B: [139 133 132 134 111 140 114 114 140 109]
A: [120 157 108 132 155  98 147 148 106 160]
J: [108 137 140 132 155 123 140 140 119 142]
Z: [109 124 125 120 157 106 151 151 107 160]
H: [ 96  66  60  67 184 122 182 182  94 186]
K: [156  66 184 182  67 122  60 108 158  84]
has: [124 125 121 157] | no
has: [111 134] | no
then: [ 66  60  67 184 122 182] | [182  94 186]
then: [120 157 106] | [151 151 107]
has: [107 151] | no
has: [157 108 132 155] | yes
[120 157 108 132 155  98 147 148 106 160] | A

G: [154 152  82 137 128 119 109  99 144 113 125 117 129 113 130 116 144 139
  79 125]
S: [139 153  86 114 152 167 154 125 128 101 153 157 120 138 111 138  98 116
 172 105]
E: [155  83 142 120 148 107 149 164 119 137 140 124 139  96 134 115 120 130
 129 133]
C: [158 123 129  82 111 109 138 118 134  72 135 127 132 121 110 118 129 126
 122 157]
X: [106 123 161 109 153 127 106 137 120 160 138 132 120 135  93 145 140 127
  80 133]
D: [105 131 135 115 114  72 141 142 125 128 138 119 126 108 123 128 107 150
  64 131]
F: [132  93 145 140 159 135 141 131 104 162 132 144 132 141 144 127 147 129
 163 128]
W: [ 94 102  67 146 110  99 141 105 126 115  98 124 129  93 106 131 111 132
 183 139]
V: [178 162 171 137 138 134 123 167 146  75 123 139 123 171 148 136  92 129
  84 133]
then: [135  93 145 140] | [127  80 133]
then: [119 109  99 144 113 125 117 129 113 130 116] | [144 139  79]
then: [135 141 131 104] | [162 132 144]
has: [113 130] | yes

U: [ 55 194 200  56  58 201 207 200 205]
M: [189  62  55 197 102 124  86  60  57]
L: [ 50 201 203  55  55 204 200 200  54]
P: [194 204  80 193 204  52  50  58  52]
Q: [ 50 201 203  55  55  50  49  52 205]
T: [ 59  58 189  54  59 209 204 203  61]
Y: [188  54  49 205 106 122  75  49 205]
R: [196 161  80 188 209  64  62  66  58]
has: [55 55] | yes
[ 50 201 203  55  55 204 200 200  54] | L

leg: [124 145 129 178 150 166 111 138 134 166 137 143 148 125 133 109 135 133
 139 103  82 157 109 131]
petot: [142 154 142  81 121  66 166 134 111 143 137 138 148 122 126 106 135 161
 103 130 134 162 127 130]
mogof: [124 145 129  81 121 166 111 138 134 166 137 143 148 125 133 109 135 133
 139 103  99 167 134 128]
[124 145 129  81 121 166 111 138 134 166 137 143 148 125 133 109 135 133
 139 103  99 167 134 128] | mogof
has: [103  99 166 134] | no
[142 154 142  81 121  66 166 134 111 143 137 138 148 122 126 106 135 161
 103 130 134 162 127 130] | petot
then: [134 111] | [143 137 138]
has: [143 137] | yes
[124 145 129 178 150 166 111 138 134 166 137 143 148 125 133 109 135 133
 139 103  82 157 109 131] | leg

lifit: [125 163 190 174 114 117 129 133 120  90  82 114 169 105  67 145 125 190
  93 104  77 156  85 168  69  69]
gik: [163 125 104 172 177 131  83  91  68 104  73 117  84  67  87  93  95 144
 111 138 141 112  84  91 116  68]
masi: [173 139  86 103  68  85  68 131  83 102 133 106  84 106 166  77  82 161
 146  84 112 135 145 185 151  95]
bigo: [ 66 127 122 157  99 158  79 142 169  99 178  71 181 112  72 120  88  91
 170 185 162 161 106  72 161 115]
has: [ 68 103] | no
then: [ 72 120] | [ 88  91 170]
has: [ 82 114] | yes
then: [ 84 106] | [166  77  82]
has: [103  86 139 173] | no
then: [163 125] | [104 172 177]
has: [ 67  84 117  73] | no

zivoz: [114 143 159 109 116  90  94 186 101 111 109 123 173 126 154 111 150  63
  93 126 119 125 135 141  89 100 147 180 119 138 133 138 155 145 116 105
 118 126 101 115 109 126 111 130 148 138]
mefu: [135 142  86 126 151 159 169  93 121 140 163 146  80 121 115 133 147 178
 202 125 109 123 117  97 160 146 131 116 139 158 148 136 143  91 158  88
 105 128 125 106 104 118 114 125 145 165]
gugin: [ 94 117 166 121 116  90  94 186 101 111 109 123 173 126 154 111 150  63
  93 126 119 125 135 141  89 100 147 180 119  90 103 144 142 209  86 170
 163 134 112 143 159 160 126 123 134  86]
has: [ 94 186] | yes
has: [116  90  94 186] | yes
then: [138 133 138] | [155 145 116]
then: [178 202 125 109] | [123 117  97]
then: [112 143 159] | [160 126 123]

valu: [140 160 145 182 156 108 104 149 142 162 146  90 100 113 111 143 125 161
 120 156 147 132 154 142 121  99 144  89 130 158 110]
fuzi: [102 137 168 166 167  62 166 202 119 105 162 103 123 170 110 147 175 117
  81 124  91 132 125 123 134 149 118 144 170 115 145]
govi: [140 160 145 182 156 108 104 149 142 162 146  90 100 113 111 143 125 161
 120 125 153 122 117 115 142 125 154 166 142 146 118]
duri: [109 146 153 103 137 168 166 135  92  97 142 120 121 145 143 131 114 108
  99 142 137 114 127 102 143 157 128 146 144 138 141]
then: [103 137 168 166] | [135  92  97]
then: [ 91 132 125 123 134 149] | [118 144 170]

naro: [123 133 132 131 134 117 123]
gemad: [ 82 167 100 125 124 132 131]
remu: [167  82 100 123 124 127 135]
dafi: [167  82 100 104  77 204 158]
[167  82 100 123 124 127 135] | remu
has: [167 100 126 124] | no
has: [133 132 131 134 117] | yes

